[128 = 0]

[150 116 115 115 171 119 132 120 127 130 130 118 141 252 134 106 127 122
 141 143 141 112 133 130 122 134 127 144 155 179 125 119 126 134 190 140] -> pano <70>
[154 118 130 133 157  95 108 115 132 142 125 121 155 252 131 128 128 123
 137 145 115 116 118 142 132 124 113 118 136 209 121 142 152 128 133 129] -> pano <70>
[145 127 141 140 136 119 125 121 109 134 140 146 102 252 119 123  99 154
 130 147 122 130 135 134 125 139 135 136 134 148 135 123 136 129 122 145] -> Ketu <69>
[136 115 115 134 146 120 122 121 157 116 148  91 142 202 109 128 119 169
 114  94 123 130 137 134 123 131 155 129 133 188 126 144 131 107 139 109] -> Sefur <70>
[139 120 123 135 103 129 104 135 111 137 144  92  65 166 120 125 134 106
 133 136 134 110 117 157  76 133 133 121 134 123 130 115 115 129 108 139] -> pano <69>
[125 127 139 141 113 130 129 123 129 126 135 150 111 106 132 120 129 132
 112 109 129 132 121 136 130 122 127 131 154 130 144 137 134 107 121 117] -> Sefur <69>
[145 114 118 130 115 109 120 129 136 133 136 136 124 151 135 125 138 133
 127 116 125 124 132 109 114 146 130 137 144 148 134 121 142 138 136 132] -> Sefur <69>
[144 132 124 128 139 128 135  99 128 126 162 111 148 252 126 130 121 119
 127 138 115 114 138 108 125 133 131 119 130 192 112 119 132 123 123 121] -> pano <70>
[136 127 127 141 129 132 139 145 132 139 126 140 127 156 142 129 118 139
 122 121 135 137 124 133 135 134 122 116 133 165 125 136 138 128 128 149] -> Sefur <69>
[132 123 121 120 152  76 128 125 111 122 134 120 127 238 120 141 130 137
 141 122 129 128 144 140 134 144 133 121 146 160 119 122 120 126  98 116] -> Seno <70>
[130 147 133 151 139 109 132 120 118 132 208 127 147 223 128 131 120 143
 130 148 156 116 140 131 134 148 181 143 152 169 109 128 130 127 135 137] -> pano <70>
[139 137 120 128 141 133 123 133 136 128 144 103 113 230 119 125 147 132
 132 131 122 123 143 118 126 142 139 115 134 130 130 130 134 170 146 120] -> Ketu <70>
[137 127 109 133  82 121 131 125 130 127 140 101 151 183 139 120 131 145
 151 121 123 121 125 132 114 123 151 142 122 252 125 126 142 165 138 119] -> Sefur <70>
[161 128 111 132 143 135 118 102 142 128 126 107 139 251 142 126 122 122
 129 133 123 130 143 132 126 137 141 132 151 175 109 117 121 155 122 128] -> pano <70>
[141 121 150 142 130  91  96 112 137 126 151 151 135 252 140 140 110 133
 117 141 131 124 143 137 132 127 127 119 155 185 124 121 159 120 119 139] -> pano <69>
[128 134 153 145 137 162 108 121 133 153 134 119 113 150 170 145 136 130
 148 118 138 122 134 123 148 113 137 127 136 123 131 145 117 126 122 126] -> Seno <69>
[157 128 133 144 160 136 124 140 117 126 155  72 139 241 119 125 139 125
 135 134 128  98 148 136 109 129 128 127 138 137 127 125 128 130 114 124] -> Seno <70>
[137 134 117 123 145 129 103 133 137 122 137 112 102 200 126 122 164 146
 132 117 121 136 133 132 130 145 121 124 136 165 149 136 135 145 131 126] -> Sefur <70>
[181 118 118 123 124 120 123 128 129  95 146 100 131 222 132 127 121 142
 127 110 132 123 145 142 117 133 129 128 133 193  86 132 133 129 114 127] -> Sefur <70>
[135 127 128 140 143 132 130 126  98 106 139 136 126 252 129 123 144 152
 133 148 127 121 117 118 128 126 137 126 134 152 111 132 127 123 127 123] -> Ketu <70>
[156 117 101 127 147 134 126 104 128 128 118 106 141 252 125 119 113 139
 126 131 124 108 115 122 122 116 112 127 112 237 102 142 144 128 127 121] -> pano <70>
[143 129 127 136 110 120 132 129 138 117 147 162 135 227 123 131 133 129
 131 151 143 138 122 134 124 120 134 129 150 167 127 125 136 140 126 126] -> pano <69>
[150 124 127 101 135 126 151 102 129 136 136 138 146 252 133 126 137 134
 124 162 109 118 139 138 128 131 141 126 165 210 108 119 134 130 105 120] -> pano <69>
[ 96 104 119 146 149 117 119 131 141 134 132 113 130 187 141 137 126 148
 139 110 116 129 127 132 144 138 143 137 142 161  99 149 124 126 122 125] -> Sefur <70>
[136 136 137 149 131 139 137 117 150 131 144 141 120 176 130 102 125 143
 128 116 127 121 117 122 148 121 121 115 125 123 119 169 130 137 142 121] -> Sefur <69>
[ 75  98 140 136 116 127 120 120 128 134 146 153 125 228 127 124 144 110
 129 132 133 122 128 134 132 134 130 115 129 151 135 105 134 126 117 116] -> pano <69>
[154 134 134 145 153 140 130 132 139 125 143 116 151 252 120 118 134 131
 122 136 127 130 122 134 127 143 135 126 151 238 105 136 133 132 123 121] -> pano <70>
[144 137 126 124 130 115 111  89 132 130 143 131 142 252 128 104 126 128
 122 138 128 123 109 125 117 124 132 126 136 162  78 126 132 124 122 121] -> pano <70>
[126 125 115 111 128 121 133 129 142 129 113 131 158 110  91 128 123 132
 123 115 127 131 131 122 123 130 122 132 101 157 127 119 129 129 132 149] -> Sefur <70>
